Below is a small trained network, with its code and all its weights. Each question gives an input and a class and asks what happens when units are switched off, that is, made to give their printed mean instead of their output.

import numpy as np


def w(rows, s, z=0):
    codes = np.array(rows[::2]) - 128.0
    scale = np.full(codes.shape[1], s)
    scale[-1] = z or s
    return codes * scale


def f(y):
    return y / 2 * (1 + np.tanh(0.7978845608 * (y + 0.044715 * y**3)))


def log_softmax(a):
    a = a - a.max(-1, keepdims=True)
    return a - np.log(np.exp(a).sum(-1, keepdims=True))


def net(x, mask):
    res = np.array(x, float).reshape(1, 4) / 4 @ E
    y = f(res @ A[0][:, :-1].T + A[0][:, -1])
    res = res + np.where(mask, y, B[0][:, -1]) @ B[0][:, :-1]
    return log_softmax(res[-1] @ U[:, :-1].T + U[:, -1])


A, B = {}, {}
E = w([
[103,167,51,245,203,113,131],'x0',
[124,167,156,68,207,77,200],'x1',
[250,158,70,105,101,104,59],'x2',
[94,166,73,129,208,201,108],'x3',
],0.011)
A[0] = w([
[58,72,218,147,173,175,236,247],'n1',
[186,108,152,29,56,98,139,209],'n2',
[152,188,69,89,204,203,39,99],'n3',
[128,127,149,64,195,101,220,62],'n4',
[76,50,225,120,32,145,118,190],'n5',
[222,147,101,128,1,92,63,229],'n6',
[170,157,181,31,88,138,120,253],'n7',
[111,194,41,181,179,162,76,103],'n8',
[114,129,154,20,201,99,225,147],'n9',
[148,78,90,218,85,102,58,41],'n10',
[157,120,127,136,119,120,86,63],'n11',
[230,198,71,175,154,85,81,90],'n12',
[214,129,76,104,108,20,61,233],'n13',
[215,107,125,92,149,59,160,101],'n14',
[176,161,140,90,151,89,62,15],'n15',
[180,161,43,152,226,114,32,138],'n16',
[85,132,102,103,140,118,232,190],'n17',
[162,195,131,131,176,121,79,124],'n18',
[96,125,81,204,145,203,83,205],'n19',
[71,130,136,29,168,117,190,184],'n20',
[155,153,44,188,166,69,53,193],'n21',
[171,90,61,134,85,117,89,81],'n22',
],0.0098,0.0043)
B[0] = w([
[68,175,69,201,81,81,155,221],'n1',
[121,88,197,146,133,126,30,226],'n2',
[85,63,103,83,79,195,199,197],'n3',
[69,209,196,167,189,62,175,171],'n4',
[60,76,169,45,2,147,151,226],'n5',
[207,39,102,73,174,113,69,249],'n6',
[94,73,160,40,146,107,79,214],'n7',
[61,122,97,169,164,143,202,206],'n8',
[97,156,194,90,178,25,157,195],'n9',
[179,130,137,100,216,84,204,182],'n10',
[145,72,90,79,204,115,64,142],'n11',
[183,137,72,80,77,98,176,203],'n12',
[235,154,124,120,138,139,59,225],'n13',
[136,185,196,191,148,136,72,169],'n14',
[174,112,125,69,169,98,72,155],'n15',
[74,96,84,144,93,123,218,216],'n16',
[55,145,193,199,171,99,98,169],'n17',
[148,138,102,95,90,133,89,161],'n18',
[73,120,56,187,117,161,188,202],'n19',
[146,92,182,91,196,76,135,184],'n20',
[167,175,129,113,131,77,215,210],'n21',
[138,97,149,172,202,79,78,174],'n22',
],0.0098,0.017)
U = w([
[167,204,180,194,209,92,102,31],'0',
[101,200,142,132,155,5,185,207],'1',
[202,120,60,103,168,98,146,134],'2',
[116,182,140,72,238,131,115,31],'3',
[70,114,101,151,52,199,137,215],'4',
[217,127,115,86,153,110,61,2],'5',
[90,124,68,213,192,157,129,9],'6',
[98,30,177,87,92,147,89,236],'7',
],0.011,0.0063)

Each question gives the input, the list of numbers given to net, and the class t.
The units are the neurons (one row each of A and B). Each row of codes is followed by its name. A weight is (code - 128) times the scale printed after its matrix; where a second scale follows, it is the last column's (A, B and U).
mask holds one flag per neuron, in row order. A switched-off neuron (its flag False) gives its mean, the last column of its row in B, instead of its output. The means were averaged over made-up inputs and are rounded, as every weight is.
A unit's drop is (log p(t) with every unit on - log p(t) with that unit switched off) / (log p(t) with every unit on - log p(t) with every unit switched off).
The circuit of an input: a set's keep is (log p(t) with only the set's units on - log p(t) with every unit switched off) / (log p(t) with every unit on - log p(t) with every unit switched off). Starting from the 12 units with the biggest drops (on a tie, the unit counted first), units are removed one at a time, each time the one whose removal leaves the highest keep (on an exact tie, the one counted first), for as long as the keep stays at least 0.8.
units of the circuit, in order: the units of the circuit, biggest drop first
top k neurons: the k neurons with the biggest drops, biggest first
drop when u is switched off: that unit's drop, to one decimal
input [8,-6,-4,-1], class 6: units of the circuit, in order => [n19]
input [1,-8,-3,4], class 4: units of the circuit, in order => [n6; n9]
input [3,-5,8,-5], class 5: top 3 neurons => [n13; n6; n1]
input [-7,7,3,-1], class 3: top 3 neurons => [n7; n4; n9]
input [1,-6,-1,7], class 4: top 2 neurons => [n3; n6]
input [1,-5,-2,3], class 6: top 2 neurons => [n5; n12]
input [-6,-8,-8,1], class 4: top 2 neurons => [n1; n6]
input [2,-8,-1,-3], class 2: top 3 neurons => [n10; n2; n7]
input [4,4,7,-3], class 5: top 3 neurons => [n13; n14; n19]
input [-8,-2,-8,5], class 1: top 4 neurons => [n1; n6; n9; n3]
input [6,-3,4,8], class 4: top 3 neurons => [n3; n16; n12]
input [-7,2,-4,0], class 1: top 2 neurons => [n9; n1]
input [-7,-4,-8,7], class 4: top 4 neurons => [n1; n6; n5; n2]
input [-8,-4,8,4], class 5: units of the circuit, in order => [n13]
input [3,-5,-1,6], class 6: top 2 neurons => [n5; n8]
input [6,-3,2,-3], class 2: drop when n2 is switched off => 0.0
input [3,-4,-2,1], class 6: drop when n5 is switched off => 0.5
input [1,-2,-1,2], class 6: drop when n9 is switched off => -0.1
